Below are the code and all the weights of a small trained network. Each question names an input and a target symbol and asks about switching units off, where a switched-off unit gives its printed mean instead of its output.

import numpy as np


def w(rows, s, z=0):
    codes = np.array(rows[::2]) - 128.0
    scale = np.full(codes.shape[1], s)
    scale[-1] = z or s
    return codes * scale


def norm(h):
    return h / np.sqrt((h * h).mean(-1, keepdims=True) + 1e-5)


def f(y):
    return np.maximum(y, 0)


def softmax(a):
    e = np.exp(a - a.max(-1, keepdims=True))
    return e / e.sum(-1, keepdims=True)


def log_softmax(a):
    a = a - a.max(-1, keepdims=True)
    return a - np.log(np.exp(a).sum(-1, keepdims=True))


def net(x, mask):
    ids = ['Γβδζηλμτψ'.index(c) for c in x.split()]
    T = len(ids)
    res = E[ids] + P[:T]
    u = 0
    for l in range(2):
        q, k, v = (norm(res) @ M[l].T for M in (Q, K, V))
        z = softmax(np.where(np.tri(T) > 0, q @ k.T / 2**0.5, -1e9)) @ v
        res = res + np.where(mask[u], z, O[l][:, -1]) @ O[l][:, :-1]
        u += 1
        y = f(norm(res) @ A[l][:, :-1].T + A[l][:, -1])
        res = res + np.where(mask[u : u + 4], y, B[l][:, -1]) @ B[l][:, :-1]
        u += 4
    return log_softmax(norm(res)[-1] @ U[:, :-1].T + U[:, -1])


Q, K, V, O, A, B = {}, {}, {}, {}, {}, {}
E = w([
[170,120,157,123,119,169],'Γ',
[124,150,165,191,69,174],'β',
[165,161,129,129,184,82],'δ',
[141,149,122,132,184,82],'ζ',
[135,130,93,90,141,142],'η',
[97,142,4,116,222,210],'λ',
[71,120,108,130,124,138],'μ',
[187,208,89,128,106,172],'τ',
[109,213,111,115,156,146],'ψ',
],0.019)
P = w([
[90,255,82,107,100,138],'0',
[95,215,103,125,102,139],'1',
[95,195,109,133,107,145],'2',
[98,183,114,139,117,163],'3',
[104,175,128,148,121,169],'4',
[110,155,130,148,125,185],'5',
[109,138,134,153,140,188],'6',
[114,132,147,150,151,181],'7',
[107,106,134,163,151,183],'8',
[109,78,133,172,156,182],'9',
[108,91,130,171,143,186],'10',
],0.0065)
Q[0] = w([
[87,185,143,145,167,174],'0.h0',
[121,183,140,151,150,250],'0.h0',
],0.011)
K[0] = w([
[160,93,123,136,222,119],'0.h0',
[198,2,169,164,175,111],'0.h0',
],0.0094)
V[0] = w([
[51,235,38,141,135,100],'0.h0',
[85,100,118,70,52,252],'0.h0',
],0.0035)
O[0] = w([
[125,5,90,186,25,157,252],'0.h0',
[103,109,86,98,107,188,143],'0.h0',
],0.016,0.0023)
A[0] = w([
[30,47,37,149,234,117,239],'0.n0',
[47,169,100,196,152,185,231],'0.n1',
[75,178,110,107,123,136,63],'0.n2',
[220,191,254,91,151,185,248],'0.n3',
],0.0064,0.0017)
B[0] = w([
[198,146,254,150,97,154,252],'0.n0',
[72,94,179,152,85,146,253],'0.n1',
[89,93,157,93,80,77,151],'0.n2',
[142,99,205,133,52,202,198],'0.n3',
],0.0083,0.007)
Q[1] = w([
[140,141,186,121,115,79],'1.h0',
[100,175,236,148,11,253],'1.h0',
],0.0073)
K[1] = w([
[221,150,127,122,91,93],'1.h0',
[137,142,186,106,255,201],'1.h0',
],0.0079)
V[1] = w([
[200,91,225,20,15,57],'1.h0',
[102,88,92,59,4,78],'1.h0',
],0.0041)
O[1] = w([
[157,125,173,52,60,117,3],'1.h0',
[128,142,240,155,78,1,22],'1.h0',
],0.0084,0.002)
A[1] = w([
[118,17,183,136,102,254,151],'1.n0',
[149,231,164,179,125,113,91],'1.n1',
[89,145,100,172,51,97,253],'1.n2',
[234,147,211,153,170,125,236],'1.n3',
],0.006,0.0038)
B[1] = w([
[135,173,37,50,239,82,251],'1.n0',
[207,205,135,205,80,63,139],'1.n1',
[159,139,156,87,255,67,179],'1.n2',
[180,25,215,212,244,138,177],'1.n3',
],0.0068,0.012)
U = w([
[139,158,233,25,105,200,112],'Γ',
[65,75,161,214,26,194,250],'β',
[195,98,151,199,159,47,119],'δ',
[197,128,164,207,178,47,49],'ζ',
[172,102,67,23,172,52,60],'η',
[93,124,2,187,188,176,184],'λ',
[15,57,160,116,147,86,126],'μ',
[225,231,44,178,60,138,64],'τ',
[43,241,124,163,137,81,147],'ψ',
],0.0081,0.0024)

Each question gives the input, a string of symbols that net reads in full, and the target symbol t.
The units are the heads (2 rows each of Q, K, V and O) and the neurons (one row each of A and B). Each row of codes is followed by its name. A weight is (code - 128) times the scale printed after its matrix; where a second scale follows, it is the last column's (O, A, B and U).
mask holds one flag per unit, layer by layer, with each layer's heads first. A switched-off unit (its flag False) gives its mean, the last column of its rows in O or B, instead of its output. The means were averaged over made-up inputs and are rounded, as every weight is.
A unit's drop is (log p(t) with every unit on - log p(t) with that unit switched off) / (log p(t) with every unit on - log p(t) with every unit switched off).
The circuit of an input: a set's keep is (log p(t) with only the set's units on - log p(t) with every unit switched off) / (log p(t) with every unit on - log p(t) with every unit switched off). Starting from all 10 units, units are removed one at a time, each time the one whose removal leaves the highest keep (on an exact tie, the one counted first), for as long as the keep stays at least 0.8.
units of the circuit, in order: the units of the circuit, biggest drop first
most important unit: the unit with the biggest drop
top k neurons: the k neurons with the biggest drops, biggest first
top k neurons in layer l: the k neurons of layer l with the biggest drops, biggest first
drop when u is switched off: that unit's drop, to one decimal
input ψ η ψ, target μ: units of the circuit, in order	[1.h0; 0.h0; 1.n2; 0.n0]
input τ Γ μ μ, target Γ: units of the circuit, in order	[1.h0; 0.h0]
input λ λ Γ η δ λ Γ β λ β, target λ: units of the circuit, in order	[1.h0; 0.n0]
input Γ β ζ Γ μ β β, target Γ: units of the circuit, in order	[1.h0; 0.h0]
input β β Γ η, target Γ: units of the circuit, in order	[1.h0]
input η β ζ ψ λ τ λ μ, target λ: top 2 neurons in layer 0	[0.n3; 0.n2]
input λ μ λ β Γ μ, target Γ: units of the circuit, in order	[0.h0; 0.n0]
input δ ζ β, target δ: units of the circuit, in order	[0.h0; 1.n2; 0.n3]
input μ β ζ ψ τ μ τ, target δ: units of the circuit, in order	[0.h0; 1.n3]
input ψ ψ η δ τ, target ζ: top 2 neurons in layer 1	[1.n3; 1.n2]
input λ ψ μ ψ, target λ: top 2 neurons in layer 0	[0.n0; 0.n3]
input μ η μ λ λ λ μ μ, target λ: top 4 neurons	[1.n0; 0.n3; 1.n3; 0.n2]
input Γ Γ β τ β β, target Γ: units of the circuit, in order	[0.h0; 1.h0]
input ψ μ δ β, target ζ: units of the circuit, in order	[0.h0; 1.n2]
input λ τ λ τ, target λ: units of the circuit, in order	[0.n0; 1.h0]
input λ η λ δ δ ψ τ τ, target ζ: units of the circuit, in order	[0.h0]
input τ τ η, target η: top 2 neurons in layer 1	[1.n3; 1.n2]
input ζ δ η δ λ μ Γ Γ τ, target Γ: top 3 neurons	[0.n3; 1.n0; 0.n2]
input β τ β, target ψ: top 2 neurons in layer 0	[0.n0; 0.n3]
input ψ ζ τ η λ μ λ τ β, target λ: most important unit	0.n0
input μ Γ μ λ λ ψ τ, target λ: drop when 0.n0 is switched off	0.6
input τ η τ λ δ η τ ψ, target ζ: drop when 0.h0 is switched off	2.5
input τ λ λ λ β η δ β, target ζ: drop when 0.n3 is switched off	-0.1
